Here is a tiny trained network, its code and every weight. The questions are about switching its units off for an input and a class, where a switched-off unit gives its printed mean instead of its output.

import numpy as np


def w(rows, s, z=0):
    codes = np.array(rows[::2]) - 128.0
    scale = np.full(codes.shape[1], s)
    scale[-1] = z or s
    return codes * scale


def f(y):
    return y / 2 * (1 + np.tanh(0.7978845608 * (y + 0.044715 * y**3)))


def log_softmax(a):
    a = a - a.max(-1, keepdims=True)
    return a - np.log(np.exp(a).sum(-1, keepdims=True))


def net(x, mask):
    res = np.array(x, float).reshape(1, 3) / 4 @ E
    y = f(res @ A[0][:, :-1].T + A[0][:, -1])
    res = res + np.where(mask, y, B[0][:, -1]) @ B[0][:, :-1]
    return log_softmax(res[-1] @ U[:, :-1].T + U[:, -1])


A, B = {}, {}
E = w([
[28,137,110,127,108,9],'x0',
[27,148,138,76,76,186],'x1',
[218,175,25,137,2,130],'x2',
],0.0099)
A[0] = w([
[106,136,134,119,150,176,150],'neuron 1',
[253,129,105,132,114,60,195],'neuron 2',
[81,153,137,136,80,94,149],'neuron 3',
[156,138,161,133,202,168,172],'neuron 4',
[96,117,110,129,115,132,220],'neuron 5',
[106,130,162,143,147,180,183],'neuron 6',
[81,162,95,139,133,114,136],'neuron 7',
[82,131,120,158,143,122,156],'neuron 8',
[124,171,145,88,155,92,84],'neuron 9',
[170,105,132,126,113,147,111],'neuron 10',
[41,114,107,115,80,69,174],'neuron 11',
[146,135,128,108,151,164,194],'neuron 12',
[85,120,139,129,80,100,197],'neuron 13',
[119,130,135,122,132,127,50],'neuron 14',
[155,122,147,125,129,159,46],'neuron 15',
[128,140,93,122,46,145,165],'neuron 16',
[183,125,135,115,160,135,3],'neuron 17',
[117,139,143,129,140,92,141],'neuron 18',
[119,129,149,151,117,158,130],'neuron 19',
[185,132,122,124,92,172,146],'neuron 20',
[116,131,119,141,155,142,81],'neuron 21',
[210,127,100,128,43,87,162],'neuron 22',
[192,134,118,170,130,156,200],'neuron 23',
[148,126,102,128,149,127,139],'neuron 24',
[124,126,102,120,124,137,75],'neuron 25',
[225,122,121,107,131,154,195],'neuron 26',
[110,131,141,133,134,206,79],'neuron 27',
[126,152,145,126,133,137,47],'neuron 28',
[185,152,116,140,154,117,174],'neuron 29',
[119,136,111,156,191,166,144],'neuron 30',
[106,130,143,137,123,102,124],'neuron 31',
[122,139,117,110,126,130,71],'neuron 32',
[73,118,122,132,136,67,179],'neuron 33',
[24,120,130,116,168,186,110],'neuron 34',
[102,153,105,141,121,139,126],'neuron 35',
[131,147,97,143,127,52,188],'neuron 36',
[99,135,128,123,142,194,150],'neuron 37',
[129,165,147,133,130,117,37],'neuron 38',
[193,134,134,138,174,139,40],'neuron 39',
[113,134,119,128,112,134,74],'neuron 40',
[145,165,131,117,141,124,120],'neuron 41',
[210,133,125,129,132,143,138],'neuron 42',
],0.018,0.0036)
B[0] = w([
[154,126,172,111,136,111,158],'neuron 1',
[236,35,184,94,214,99,253],'neuron 2',
[56,96,89,126,126,156,191],'neuron 3',
[131,40,120,87,159,228,195],'neuron 4',
[106,103,120,132,121,166,158],'neuron 5',
[176,128,171,131,110,148,173],'neuron 6',
[78,125,81,121,109,114,170],'neuron 7',
[110,135,114,118,164,146,167],'neuron 8',
[119,152,102,120,140,112,151],'neuron 9',
[147,170,91,127,109,96,159],'neuron 10',
[4,85,63,128,146,168,239],'neuron 11',
[142,113,140,175,121,125,158],'neuron 12',
[62,101,98,144,109,147,187],'neuron 13',
[129,149,102,108,116,103,128],'neuron 14',
[111,162,94,120,101,48,148],'neuron 15',
[71,150,210,107,89,195,202],'neuron 16',
[125,154,88,121,55,118,160],'neuron 17',
[100,139,138,138,181,127,161],'neuron 18',
[140,124,144,129,142,116,137],'neuron 19',
[147,168,75,203,166,161,192],'neuron 20',
[132,154,112,101,112,114,134],'neuron 21',
[133,214,221,121,96,133,244],'neuron 22',
[192,168,114,171,129,169,199],'neuron 23',
[147,122,126,139,119,120,146],'neuron 24',
[129,155,115,113,112,115,130],'neuron 25',
[190,199,96,186,138,155,213],'neuron 26',
[127,157,161,70,149,68,161],'neuron 27',
[133,145,108,111,118,92,125],'neuron 28',
[168,100,139,159,108,116,183],'neuron 29',
[131,106,130,98,124,178,161],'neuron 30',
[107,141,105,118,146,106,156],'neuron 31',
[124,145,112,116,113,113,128],'neuron 32',
[40,155,97,120,147,39,216],'neuron 33',
[139,133,201,12,109,132,219],'neuron 34',
[116,138,113,110,105,138,143],'neuron 35',
[65,145,198,112,122,54,199],'neuron 36',
[141,119,179,92,172,112,163],'neuron 37',
[127,150,106,115,111,90,123],'neuron 38',
[131,138,112,131,49,156,179],'neuron 39',
[118,148,109,114,107,122,134],'neuron 40',
[137,133,126,130,125,121,132],'neuron 41',
[187,190,86,148,95,118,196],'neuron 42',
],0.03,0.018)
U = w([
[181,180,170,148,112,149,177],'0',
[134,52,133,40,179,142,192],'1',
[1,126,94,152,131,142,170],'2',
[159,132,114,121,58,148,1],'3',
[136,103,183,106,69,174,233],'4',
[125,137,80,102,112,67,29],'5',
[187,96,18,191,110,167,19],'6',
[84,82,154,168,161,48,77],'7',
],0.0093,0.0027)

Each question gives the input, the list of numbers given to net, and the class t.
The units are the neurons (one row each of A and B). Each row of codes is followed by its name. A weight is (code - 128) times the scale printed after its matrix; where a second scale follows, it is the last column's (A, B and U).
mask holds one flag per neuron, in row order. A switched-off neuron (its flag False) gives its mean, the last column of its row in B, instead of its output. The means were averaged over made-up inputs and are rounded, as every weight is.
A unit's drop is (log p(t) with every unit on - log p(t) with that unit switched off) / (log p(t) with every unit on - log p(t) with every unit switched off).
most important unit: the unit with the biggest drop
k most important neurons: the k neurons with the biggest drops, biggest first
drop of u: that unit's drop, to one decimal
input [-7,4,-3], class 1: most important neuron	neuron 4
input [1,-4,0], class 0: 3 most important neurons	neuron 11; neuron 33; neuron 4
input [-6,3,-3], class 1: 2 most important neurons	neuron 4; neuron 22
input [-4,1,-2], class 0: 3 most important neurons	neuron 2; neuron 11; neuron 3
input [-2,7,0], class 1: 3 most important neurons	neuron 22; neuron 37; neuron 26
input [-6,-4,-8], class 4: 3 most important neurons	neuron 2; neuron 39; neuron 4
input [-3,-5,-7], class 4: 3 most important neurons	neuron 2; neuron 39; neuron 11
input [0,4,5], class 2: 3 most important neurons	neuron 2; neuron 34; neuron 6
input [5,-2,5], class 2: 2 most important neurons	neuron 11; neuron 16
input [-5,0,0], class 6: 2 most important neurons	neuron 22; neuron 34
input [2,3,7], class 2: 4 most important neurons	neuron 34; neuron 3; neuron 11; neuron 6
input [1,8,-3], class 1: 2 most important neurons	neuron 34; neuron 37
input [6,0,8], class 2: drop of neuron 11	0.1
input [2,8,-6], class 1: most important unit	neuron 34
input [1,2,-4], class 1: drop of neuron 34	0.2
input [-4,-1,-1], class 6: drop of neuron 22	0.3
